Each row is followed by its class.
[  33  -11   71 -160  -15  135 -254   22 -317  -65  230   -8   77 -183
  -14  -32  -51  114   41  225  105  -67 -227  -52    9   29   11  -67
  153 -120 -129   93 -101  267 -119   85] | K
[ 143  170  268   27   91 -174  323  115  156  235   86 -119  -61  122
  158   31  233    6   98   50 -170 -195   41 -258 -288  -71  -61 -281
  143   66 -173   31 -161  -93   16  176] | W
[-129  452 -123   39   62  237  -17  -65 -343 -150   37  114  -93   90
  102  289  -97   60   74  242   81 -242 -149  201  -10    5 -165  -81
   10   48   20  115 -107  106 -119   21] | W
[-279 -361  174 -774  533 -139   -1    3 -194  170  134  -87 -469  -40
 -193  206  330  -81  -52  460   91 -141 -741   65   17  474 -115  172
  -14  224 -411  107  -26  -41  263  234] | S
[-325 -123 -200  407  -70  184  160   60   50   76  404   19 -257  -90
  -16 -148   85  220  181  169   51 -246 -704 -185 -114 -303 -154  -53
  104  185 -645  238  -44  -68  -55  252] | C
[-312  278   72 -308  307   37  305 -161 -171   62   60   -8 -141   77
   52  329  -45 -164  238   97   15 -162 -293  128   52   93 -250  192
  185   27 -120   84 -321 -125  179   37] | L
[-217  209 -214   -6   24  -95  -16  -77  -20   65  113 -127   31 -137
 -197  118  -25   14  100  221  -36  104   -6  131  215   95 -154  150
   -7  -85 -171  -34  -86   11  122   14] | L
[-478   64 -140  -76 -291  362 -258 -108 -215  166    6  139  -22  -84
 -205  211  315   -7 -150  -44  -24  -23  434   38 -105 -149   55   -8
  -27 -332  284   98  151 -106    3  350] | B
[-142  397 -104 -383  361 -224  218  202 -137  648  130 -198  -65 -447
 -167  338  -90  -23  217 -266 -427   45 -606  255   79   86  426  164
  114  403  256    6 -328  -20  366  236] | L
[ -33  249  -37  114   96   37   40  -68  -47   -2  -47 -151   46   72
  -25   29  -93  234  100   80 -166   -7  356  105  -45  -28   43   51
 -156 -220  167  -59  -26   58   25 -159] | W
[-386   68 -456   31 -192 -102 -804 -232  208  137  410 -342  -19 -122
  135  377 -121 -226  -68 -188   76  114 -697  343  177   20 -221  207
   70   78   38  -51  -97  -35  226  289] | K
[-161 -104  -52   60    4  102   17  -93 -237  -34 -221  -62   88  -49
   79   59  -16  137  106  -48   87 -124  298   41  -56  -18 -215  -87
   57 -128   16  -25   73  120   68  166] | L
[  54   22  300   20  -35  118 -255   92  -55  110   57 -122  126  134
  -45  -93  -13  215   39  146   -2   76  107 -170 -155   33  -49 -260
  169    7  353  202 -161  222  -88   53] | B
[ 135    4 -406 -104  133 -174 -310 -102 -174  -47   59  252  -52  -95
  209  -23   60  131   26  312  178 -269 -372  136   10 -164 -168  -66
   94  200 -431  161 -187 -144 -126   22] | K
[ -29   61  -11   28  -87  -49  139 -149  136   19   31 -185 -142  171
  -74  142   57   49  189  263   38 -146  260 -129  -26 -198  -76   13
   64  178 -288  115   37   35  138 -137] | S
[-186  832   48  291  349  -57  747  222   14  387   54  103 -287  -76
  -71  643  129  -57  308  -77 -503  -83 -242  245    1   91  147  282
 -129  464 -109   79   89 -258  172 -224] | C
[-255  201  169  180 -238  409 -186  -82  -14   26   30 -143   51  205
 -120  227 -100  120  158   75  201   42  -42   44   65 -200 -258   34
  -72  -55  -40  287   88  109  -65    5] | W
[ 189 -276 -188   81 -235   68 -163 -121  -12 -217 -154  181  218  -70
  124 -223 -186  133  -54 -265  329  -21  153   65   80 -240 -197  -96
   29   -6  -94 -124  103   30 -116 -105] | X
[ -20  362 -244   82  216 -199  163   36 -174  -17  -75  225   62 -141
   67  -23   96  148   82  170  -16  -24 -212  163  131  248  136  210
  -38   99 -324 -111 -406 -328  -46 -155] | W
[ 129  -70  115 -179   88 -185  238  137   81   34 -103 -263  142  -25
  190   67   56   30  120  158  -74 -221   56 -130 -190 -188  -54 -236
  109  138 -407   12   57   16   35   57] | K
[  86  191   30  401   31   79  160 -221   -9 -149   29 -137   51   27
   70  217  -67   45  167  130   63  -24  127   30  -47   78  -62  146
   -5   -7  140   81  -68 -111   95 -443] | L
[  33  143  -76 -224  133 -177  181   26  -57  -61  -59  -27 -227  194
   66  163   37  -30  154   45   67 -188 -197   29  109  191   34 -201
  170   70 -163   94 -233   76   20  162] | L
[ 259 -157 -153  -35  112  273 -422  -34 -263  153  181 -514    5   60
  -88  559    4 -152   45  222 -133 -137  304   38  -62  260  -44 -117
  117 -305  174 -113   95  492  126  482] | T
[-368  779  -70  -81  110   15   66  -18 -211   99  439  -37 -406  255
  -85  293  107 -258  170  145 -132  119 -435  141  162  230 -240  315
  140  -22 -236  223 -527 -422  318  261] | W
[ 139 -234 -274  -12  169   -1  100 -128 -113 -203   72  -94  151   32
  106  -12 -122  279  195  -34   96  -57 -140   81   29   38  -28  151
   14   63 -397 -105 -236 -145   95 -336] | K
[-208 -117  -99  -12  -95  210  -97  -33   25  -72  132   54   25  -66
 -160   31  242   90   93 -108  -49  -76 -270   82   73  -33  -60   21
    6   50  -98  -63 -128  -20   85   85] | T
[-133 -226  -84 -149 -157  -45 -301 -226  443  185   79 -394  -55  -21
 -229   39 -100 -239   19 -162  235  249 -242   17  234 -109 -357   81
   71  190 -195  -77  -14  -22  230    3] | X
[  42  273 -340  -54  227   51  -32 -134 -201  132    7  -28   38 -120
  184  296   72  178   15 -137   71 -151 -140  124  217   99 -100  262
  -47 -115 -159 -127 -368 -137  315   76] | S
[ 141  102 -216  -30  130   47   20 -172 -195  108   12   81  112  -34
  213  243  -30   56  -23    5   93 -179  -27  103  189 -165 -165   53
   99  -24  -58  250 -141  154  167  -26] | L
[  52  164 -219   70  123   12 -106  -21 -137 -154  -49  117  -88   16
  282  231   15 -155   37  119    7 -344 -217   75  -70   62  -32  -53
  223   95   56  197 -180   65 -107  -97] | C
[-122  153   21   37  100   72   42  -72 -188   72   68   24   63  -26
  186  251  -93  -39   84    5   44 -116 -156   60  -15  119  -53  150
  151  -52  -34   43 -128  -17   36  -64] | W
[ -14  260  123   38  464  340  187  188 -245  208  -89   58 -319  312
  381  425  -71 -396    8  -37  146 -313 -538  160    1  -57   -6 -134
  185  415  533  504 -189  262   44   83] | W
[ 197  -70 -101  129 -304  248 -373  -98 -147  -52   87   78  162   98
  -40 -135   21   51  -68  123  189    2  -24  -81   37 -221    5 -142
   53   67 -142  275 -155  134 -142   41] | X
[  85 -223  -33  -32  268 -192  164  117  260  -96  136  -11 -457   82
  100 -151    1 -372 -142   24  112   21 -164   13 -128   32  -42   83
 -103  268    0 -317  158 -112  -86    1] | S
[  51 -188  112   71   19  141   83 -292   33 -298   -7 -207    7    8
 -189 -288   37  -56  172  -76   81  -20  111   -2  -46  189   95   -1
   33 -165  -71  -80 -308   47  -11 -174] | L
[-107  225  -75   75  -93  -52 -281  -74  116 -199  -27  304   85  -69
  198  -64  -74    6  -42   11  135   28   -6   51  148 -117  -45  235
   95   31   21   89  -30 -282  -16 -289] | B
[-233  202   -3  -79   19  -53 -232 -107 -163  195  101  -13  243  -72
   47  301  182  262  195  356   23 -222  -11   58   87   60   -8  184
  132  -64 -327  355 -176   32  162  -30] | T
[-163  184 -102  -12   -6  196 -121 -139 -102   79   18 -197  -31   76
   -3  351  184  253  208   23  -64 -168  -78  -73   25  -34    3  -72
  165   89 -172  193 -288  109  103  111] | B
[ -73  -42 -237 -479  306 -322 -319  122 -197 -101   80  191 -350  -31
  175  100  361 -215 -313  418 -159 -149 -480 -109  -61  431  -10  -69
   34  -49   54  -45 -155 -139    5  340] | K
[ 128   93  116  273  154  230  117   57  -65  -93  275 -334   39  123
   83  222    9  163  178  157  -39  -88  -86 -121 -158  128  -82   15
  106  -57 -283  262 -115   18   36  -75] | L
[  33   40 -309   11   81  -86 -119   76 -138   66  -44   51  -20 -106
  111  -76  -25   33   27   69   92 -126 -135   90  -21  -70  -57 -101
  -37  144 -147  -23  -72  -34  -39  -48] | T
[ -95  118  -34  -97  100  -27   12 -307  -71  157  -34   79   17    7
   48   98   75  126  205  111   58 -264   43   57  -22 -110 -127  193
  -67   -8 -172  -64 -242  -72  113  -55] | T
[ -89  125 -362  100  -59  -57  -95 -274 -154  181  -23   41 -106 -127
  -33  159   49  126  -47  497  304  -75  -48  -11   54 -107 -145   22
  -26  104 -479   46  -76 -129  -86  153] | C
[ -10 -105  565  371  -15  323  105   56   57  158   40   33   86   94
  172 -130 -150  -79  -95 -138  199  -12  236   79 -197 -200 -115 -107
  121 -113  333  248  372  229 -118 -278] | B
[ -95   64  -28 -815  541 -161  101  330 -294  315 -443   35  133 -183
   91  200  129  106  -39  -98 -295    9 -180  -45  -39   86   81 -263
 -149  249   24  -67  -96  -64   43  326] | W
[ 312 -161  -79   67  117 -108  206  -85 -176 -135  -83   68  185   23
  409  149   30  108  143 -139  127 -306 -133 -127  -99  151 -162 -157
  297   46 -314   20 -283  -64   10  129] | T
[ 243  -77 -150 -101  -27    4 -474 -189 -122 -156 -110  -47  120   -8
   26  193   70  135  131  218  228 -307    5  202  208  150    6  -93
  100  -36 -251  134  -79  328   21 -115] | C
[ -80  271  -68  -77  100  -18 -231 -102 -144   79   16  107  -89  -51
  137  150   81  -29  -68  173  163 -117 -173  209   59   50   33  314
  -35   51  -49  160 -172 -130   39 -128] | B
[ 243   26   27  105  110  -52  405  -64   95 -140   67   -5  -10  201
   36   44    6    9  264  -51  -20 -231  230   -6  -48  -36  -76   13
   -4   53 -126  -27  -92   57   40 -182] | S
[ -70 -162 -299  306 -177  311 -269  -17   -9 -101   79  -30  164 -114
   72   55   55  243    3  -63  181   -5 -279  108    7 -251 -284  -35
   11   73 -335  -81    4 -161  -57   78] | L
[  48  -29  368  227 -252  122  232  103 -362   78  -36  190  581  177
 -183 -399   75  390  271 -393 -252  529  -50 -201   59  -33 -263 -482
   30 -226  172   78 -501  137 -246  470] | B
[  54  151  137   27  133 -104  401   84  136 -150  178 -283 -229  -25
  185  152 -148 -115  279 -288   -6 -197 -318   12  -73   30  -45   92
   81  130 -144  -55  -29   99   93 -128] | L
[-191  199   30   49  -12   92  -89 -200  -16   47  118 -132 -137   78
   94  156 -168 -156   -7 -123  268   55    4  221   60  -29 -219  154
  -37  -22   22  -47   13  126  -10  -17] | T
[-148  175 -268  -28  204  -61 -268  154   98 -119  361   36 -396   92
  277  290  108 -143 -235  262 -145 -123 -371 -132  -31  122  367 -105
   82  148  205   88   21  181 -167   38] | L
[ -64  334  -51 -108  276 -164   89  104   23  213  132  -24 -360  176
  127  145   79 -117  -37  456 -250 -338 -327  -70 -174  -54  -90  -79
 -141   30 -108  349   49  -44   79   99] | L
[ -86  181  237  -25  294   17  344 -144 -243  294   75  -53  -89   -7
   62  187    7 -145  180   90  -41 -136  -84  -13  -79   77 -196   25
  133  -16 -102  151 -169  130   64  134] | B
[ -52   75  141 -200  265 -255 -171  149   41  257  263  -10 -156   29
  105  -63   92 -108   56  147 -207   47 -310  -91 -141   13   37 -170
  218  214    2  194 -126  -55   31  -47] | K
[  68 -110 -159   51 -114  143 -106 -104 -270   26  -32  104   72  -50
   12   38  150   48  198  -40  246 -214 -398   79   69  -35 -190 -111
  241  120 -394   97 -386   19  -74  241] | X
[ -11  352 -141  -89  -26  152   48  -82 -207   56  -71   35 -153  151
  -16  201  195    5  -85  445   72 -310   77  -37 -103  -94   73 -141
 -120   67  -90   95 -191   11  -76  184] | X
[ 111   19  -97   34   13  117    9 -173 -121  -59  -36 -133   58   51
  138  130 -126   41   67 -129   44  -54   85   93  -41 -119  -71  -39
   10  -34  -65  -63  -33  -23   78  -34] | K
[ -78  108 -285 -160  141 -128  110 -198 -213 -229 -234   92    8 -152
   80  183   -5 -113  -30  110  115  -22  231  233  182  206 -134  261
  177 -142   75 -142 -144 -295  238 -249] | K
[-280   64 -148   18  -52  -34  -34 -213  -50   94  128  -80  -89  150
  -39  236  116  -79  119  220  104  -89   60  107   57   -8 -154   30
   14   33 -105   43  -90  119   62   54] | T
[-425 -363  248 -120  129  219  102 -141  166  121  269 -138  -95  313
  -15 -128   27 -274  -21  281   34  -10 -169 -242 -289 -200 -284    7
  -12   87 -632  157   68   76 -272   54] | W
[  79   91   29  129   28 -128  335   59  102   42  -84   65 -126   -2
    5 -103   37 -183   48  -50 -128  -19   -2   24    9 -148 -127  -50
  -62   78  101 -143   40  -85   90  -23] | W
[ 105  159 -183  100   61  -15  100 -135 -125 -228  -94  219   53   46
  323   29  -20  158    2   77  167 -177 -160   12  112 -149  -43  -42
   -3  124 -247   29 -199   10 -126 -112] | K
[   2  178 -124  196  115   77  -39   50   56  220  492   43  -77  289
 -153  222  150  338  312  457   -7  -96 -330 -108   -3   55    9   92
 -123   98 -758  167 -198  -51 -234 -177] | C
[-167  469  -33   97  111  -13  126 -169  -75  104  -38  -40  -95  131
    5  154    8   84   99  238  -36  -92  292  136   53  -40 -115  180
 -119   74  -75   37 -104   -3  158  -86] | B
[  18  199  192  -41   15 -200  309   80  141   24 -116   54  -66  178
  146   37  -12  -42  -28   93 -210   -9  -12 -118 -151  -85    8 -231
   10  267 -209  -26  109  -41 -138  -33] | L
[-117   12 -138   46 -126   22  -29  -84  -42   27  -14  214   67   87
  -37  167  188  282  126   87  101 -273  -52   61   42   81 -184 -167
  121   -3  -99   10 -138   82  -49   34] | L
